Here is a tiny trained network, its code and every weight. The questions are about switching its units off for an input and a target symbol, where a switched-off unit gives its printed mean instead of its output.

import numpy as np


def w(rows, s, z=0):
    codes = np.array(rows[::2]) - 128.0
    scale = np.full(codes.shape[1], s)
    scale[-1] = z or s
    return codes * scale


def f(y):
    return y / 2 * (1 + np.tanh(0.7978845608 * (y + 0.044715 * y**3)))


def softmax(a):
    e = np.exp(a - a.max(-1, keepdims=True))
    return e / e.sum(-1, keepdims=True)


def log_softmax(a):
    a = a - a.max(-1, keepdims=True)
    return a - np.log(np.exp(a).sum(-1, keepdims=True))


def net(x, mask):
    ids = ['ΓΔΘΛΣαεζηξτψ'.index(c) for c in x.split()]
    T = len(ids)
    res = E[ids] + P[:T]
    r = res
    for j in range(2):
        rows = slice(2 * j, 2 * j + 2)
        q, k, v = (r @ M[0][rows].T for M in (Q, K, V))
        z = softmax(np.where(np.tri(T) > 0, q @ k.T / 2**0.5, -1e9)) @ v
        o = O[0][rows]
        res = res + np.where(mask[j], z, o[:, -1]) @ o[:, :-1]
    y = f(res @ A[0][:, :-1].T + A[0][:, -1])
    res = res + np.where(mask[2:26], y, B[0][:, -1]) @ B[0][:, :-1]
    return log_softmax(res[-1] @ U[:, :-1].T + U[:, -1])


Q, K, V, O, A, B = {}, {}, {}, {}, {}, {}
E = w([
[95,171,100,151,108,120,234,91,134,42,105,85],'Γ',
[125,202,69,129,105,141,217,115,122,168,107,166],'Δ',
[119,86,46,143,83,151,147,163,159,115,142,124],'Θ',
[82,113,119,152,143,75,173,166,160,160,74,174],'Λ',
[135,99,96,128,137,118,186,86,140,119,146,176],'Σ',
[143,118,134,171,120,63,142,200,152,77,160,61],'α',
[102,165,118,197,161,54,137,169,87,178,143,156],'ε',
[162,87,157,87,111,133,149,61,151,162,191,112],'ζ',
[194,145,115,106,141,155,180,156,162,145,134,106],'η',
[79,214,121,117,169,146,176,83,87,168,162,64],'ξ',
[105,104,113,111,195,221,167,99,150,74,94,116],'τ',
[149,31,133,108,60,83,205,136,2,126,169,132],'ψ',
],0.018)
P = w([
[73,48,103,185,42,162,210,86,193,149,188,105],'0',
[145,166,5,117,134,39,160,174,116,75,191,163],'1',
[37,128,222,86,103,114,143,210,101,64,143,220],'2',
[150,52,133,182,154,134,153,95,162,183,67,46],'3',
[167,165,54,70,164,58,106,144,79,113,154,147],'4',
[94,119,248,41,161,139,136,207,55,69,127,220],'5',
[201,68,146,154,197,133,113,73,116,207,36,41],'6',
[177,169,58,13,169,61,82,126,58,126,129,141],'7',
],0.013)
Q[0] = w([
[113,162,102,85,152,118,130,152,105,108,147,169],'H0',
[176,44,20,202,218,96,185,74,125,217,74,13],'H0',
[196,74,135,217,171,102,138,88,143,195,50,48],'H1',
[224,86,2,175,175,93,172,58,144,177,101,60],'H1',
],0.0096)
K[0] = w([
[98,138,86,133,115,136,128,129,165,148,80,153],'H0',
[187,116,132,11,222,116,32,132,11,117,67,96],'H0',
[176,145,164,89,230,147,62,121,98,115,139,130],'H1',
[202,171,151,36,213,100,41,111,88,113,64,118],'H1',
],0.011)
V[0] = w([
[92,57,57,168,82,147,98,140,106,143,80,203],'H0',
[85,95,105,164,105,128,109,182,33,92,152,46],'H0',
[108,181,91,126,176,198,137,231,163,231,115,151],'H1',
[83,187,84,138,153,254,121,100,146,74,94,101],'H1',
],0.0083)
O[0] = w([
[224,37,116,186,188,99,68,44,94,33,13,117,210],'H0',
[105,253,149,29,43,107,18,107,98,96,137,143,218],'H0',
[123,173,117,244,119,201,17,157,112,186,87,254,116],'H1',
[102,94,58,58,163,226,73,169,66,174,49,86,2],'H1',
],0.0094,0.0028)
A[0] = w([
[117,117,254,219,123,163,142,71,173,132,124,136,28],'N0',
[99,109,158,122,127,94,159,70,229,171,139,63,126],'N1',
[159,46,197,74,50,205,119,47,155,140,133,181,169],'N2',
[122,102,233,147,55,140,193,100,121,143,50,76,56],'N3',
[75,109,192,87,127,173,170,208,145,139,159,139,40],'N4',
[170,98,180,179,107,170,73,104,139,134,55,130,77],'N5',
[119,54,114,150,157,105,185,128,107,132,139,171,186],'N6',
[113,183,144,50,113,76,116,126,157,71,191,193,150],'N7',
[109,102,187,80,128,93,111,197,135,121,97,138,55],'N8',
[97,151,123,147,138,71,115,141,80,124,120,110,82],'N9',
[174,151,149,142,46,110,114,197,82,106,157,168,231],'N10',
[108,105,167,81,72,103,110,106,48,103,95,121,208],'N11',
[123,144,94,166,76,127,180,128,110,173,199,145,141],'N12',
[117,137,149,115,128,214,140,87,186,143,148,83,26],'N13',
[133,130,39,148,125,114,139,85,78,122,150,136,4],'N14',
[93,67,119,84,152,143,138,184,78,97,144,147,153],'N15',
[82,117,193,136,170,91,123,136,93,185,101,163,149],'N16',
[160,108,35,150,111,127,59,92,166,172,101,124,18],'N17',
[210,91,173,130,69,134,168,123,149,173,128,95,114],'N18',
[82,103,229,180,149,188,122,175,107,117,149,140,211],'N19',
[136,112,158,108,154,114,99,187,135,75,54,170,193],'N20',
[114,113,186,95,149,94,146,165,189,93,194,121,103],'N21',
[202,134,120,131,141,102,130,112,116,50,147,185,118],'N22',
[107,72,97,173,170,109,222,110,153,155,180,94,136],'N23',
],0.0091,0.0042)
B[0] = w([
[180,36,170,91,178,163,178,179,133,50,150,121,167],'N0',
[132,94,50,67,98,142,109,55,167,173,114,88,188],'N1',
[74,235,94,163,143,118,152,188,116,114,63,85,159],'N2',
[118,107,133,125,177,109,27,171,70,177,129,177,168],'N3',
[127,96,102,103,152,33,114,50,49,3,111,176,157],'N4',
[206,131,173,180,36,66,104,89,50,74,188,121,163],'N5',
[133,169,136,173,141,137,157,66,142,146,138,86,200],'N6',
[158,105,94,207,105,182,90,192,66,152,156,108,248],'N7',
[79,123,76,147,118,196,172,116,53,48,123,112,152],'N8',
[150,127,148,114,202,145,122,92,151,85,76,80,163],'N9',
[85,97,140,71,143,182,114,98,177,123,89,103,210],'N10',
[153,192,146,133,146,160,115,175,212,112,153,144,193],'N11',
[155,148,223,114,108,135,132,106,139,72,55,124,193],'N12',
[146,93,206,110,88,48,125,206,118,143,113,154,145],'N13',
[93,130,163,86,107,139,98,43,102,67,164,138,151],'N14',
[186,95,124,168,166,59,117,62,172,148,156,145,175],'N15',
[159,154,88,58,116,165,145,138,129,97,171,88,172],'N16',
[63,134,163,91,114,72,190,209,126,95,105,144,154],'N17',
[118,208,119,87,168,177,110,80,144,72,153,92,163],'N18',
[119,112,90,67,10,134,152,105,166,225,81,219,158],'N19',
[73,180,125,149,129,129,110,119,189,155,203,82,186],'N20',
[107,118,146,176,132,102,163,93,110,211,73,149,204],'N21',
[126,57,165,92,116,104,119,165,145,169,65,138,224],'N22',
[108,168,117,154,164,123,53,228,102,135,185,214,206],'N23',
],0.007,0.015)
U = w([
[151,171,77,113,120,94,229,152,95,19,102,72,99],'Γ',
[136,147,104,192,61,187,120,35,114,176,151,96,250],'Δ',
[172,195,119,143,137,122,2,110,110,100,66,139,40],'Θ',
[191,96,190,89,106,158,213,74,137,74,103,87,181],'Λ',
[60,196,173,134,196,65,166,154,195,127,113,118,74],'Σ',
[69,174,161,193,122,221,149,122,18,90,154,114,141],'α',
[134,147,140,116,124,244,133,243,184,124,162,186,169],'ε',
[179,102,104,148,119,87,99,155,12,111,152,206,14],'ζ',
[66,173,159,70,88,116,204,66,123,136,16,159,158],'η',
[134,88,71,39,88,110,65,183,107,76,127,196,15],'ξ',
[145,115,49,163,185,244,89,95,135,95,121,108,226],'τ',
[131,88,107,148,135,140,159,206,56,156,36,53,182],'ψ',
],0.0052,0.0022)

Each question gives the input, a string of symbols that net reads in full, and the target symbol t.
The units are the heads (2 rows each of Q, K, V and O) and the neurons (one row each of A and B). Each row of codes is followed by its name. A weight is (code - 128) times the scale printed after its matrix; where a second scale follows, it is the last column's (O, A, B and U).
mask holds one flag per unit, heads first, then neurons. A switched-off unit (its flag False) gives its mean, the last column of its rows in O or B, instead of its output. The means were averaged over made-up inputs and are rounded, as every weight is.
A unit's drop is (log p(t) with every unit on - log p(t) with that unit switched off) / (log p(t) with every unit on - log p(t) with every unit switched off).
The circuit of an input: a set's keep is (log p(t) with only the set's units on - log p(t) with every unit switched off) / (log p(t) with every unit on - log p(t) with every unit switched off). Starting from the 12 units with the biggest drops (on a tie, the unit counted first), units are removed one at a time, each time the one whose removal leaves the highest keep (on an exact tie, the one counted first), for as long as the keep stays at least 0.8.
units of the circuit, in order: the units of the circuit, biggest drop first
most important unit: the unit with the biggest drop
top k neurons: the k neurons with the biggest drops, biggest first
heads that matter: for each layer, one digit per head in row order, 1 if its drop is at least 0.15 and else 0, layers parted by /
input τ ε Λ Σ, target Λ: units of the circuit, in order : H1, N0
input ε Γ Σ, target ε: most important unit : H1
input Λ ζ Λ, target Λ: units of the circuit, in order : H0, N0, H1, N23
input Δ Λ Λ α ζ τ ξ, target ψ: heads that matter : 01
input ψ Δ Λ, target ψ: heads that matter : 11
input η ε ζ α Σ α Σ Λ, target Σ: heads that matter : 10
input ζ ζ ε α α, target ψ: heads that matter : 01
input ζ η Θ ψ ψ, target Λ: units of the circuit, in order : H1, N10
input α Λ Θ ξ ψ Γ, target α: units of the circuit, in order : N7, H0
input Λ Λ ψ, target Λ: units of the circuit, in order : H0, N7
input Λ ξ τ ε ζ ε ε, target Σ: top 2 neurons : N23, N7
input ψ τ Θ Δ Σ, target ζ: units of the circuit, in order : N23, N10, H0
input ε ε τ Δ α τ Λ Λ, target Σ: top 2 neurons : N7, N20
input Θ ε ξ η Λ ψ Δ, target Θ: units of the circuit, in order : H0
input ψ Λ ε, target ψ: top 3 neurons : N7, N22, N21
input Σ ε ε, target Σ: top 2 neurons : N7, N20
input τ Θ Σ, target τ: heads that matter : 01
input Λ ψ Γ, target Λ: units of the circuit, in order : H0, N0
input η Λ ψ η Λ τ, target η: top 2 neurons : N19, N7
input α Λ ε, target α: units of the circuit, in order : N7, H0, N8
input Σ ε ε α, target Λ: units of the circuit, in order : H1, N0, N23, H0
input α Θ ψ, target α: most important unit : N7
input Λ ψ ε Σ, target Θ: top 2 neurons : N2, N5
input η α α ε τ Σ, target η: top 4 neurons : N19, N7, N23, N4
input η ζ ξ, target η: units of the circuit, in order : N19, H0, N7, H1
input Θ Θ ε Λ ε τ Θ, target ψ: units of the circuit, in order : H1, N17
input τ η Θ, target τ: most important unit : H1
input α ξ Σ Λ α α ψ, target Θ: units of the circuit, in order : H0, N11
input Λ ψ τ, target Λ: units of the circuit, in order : H0, N0, N7
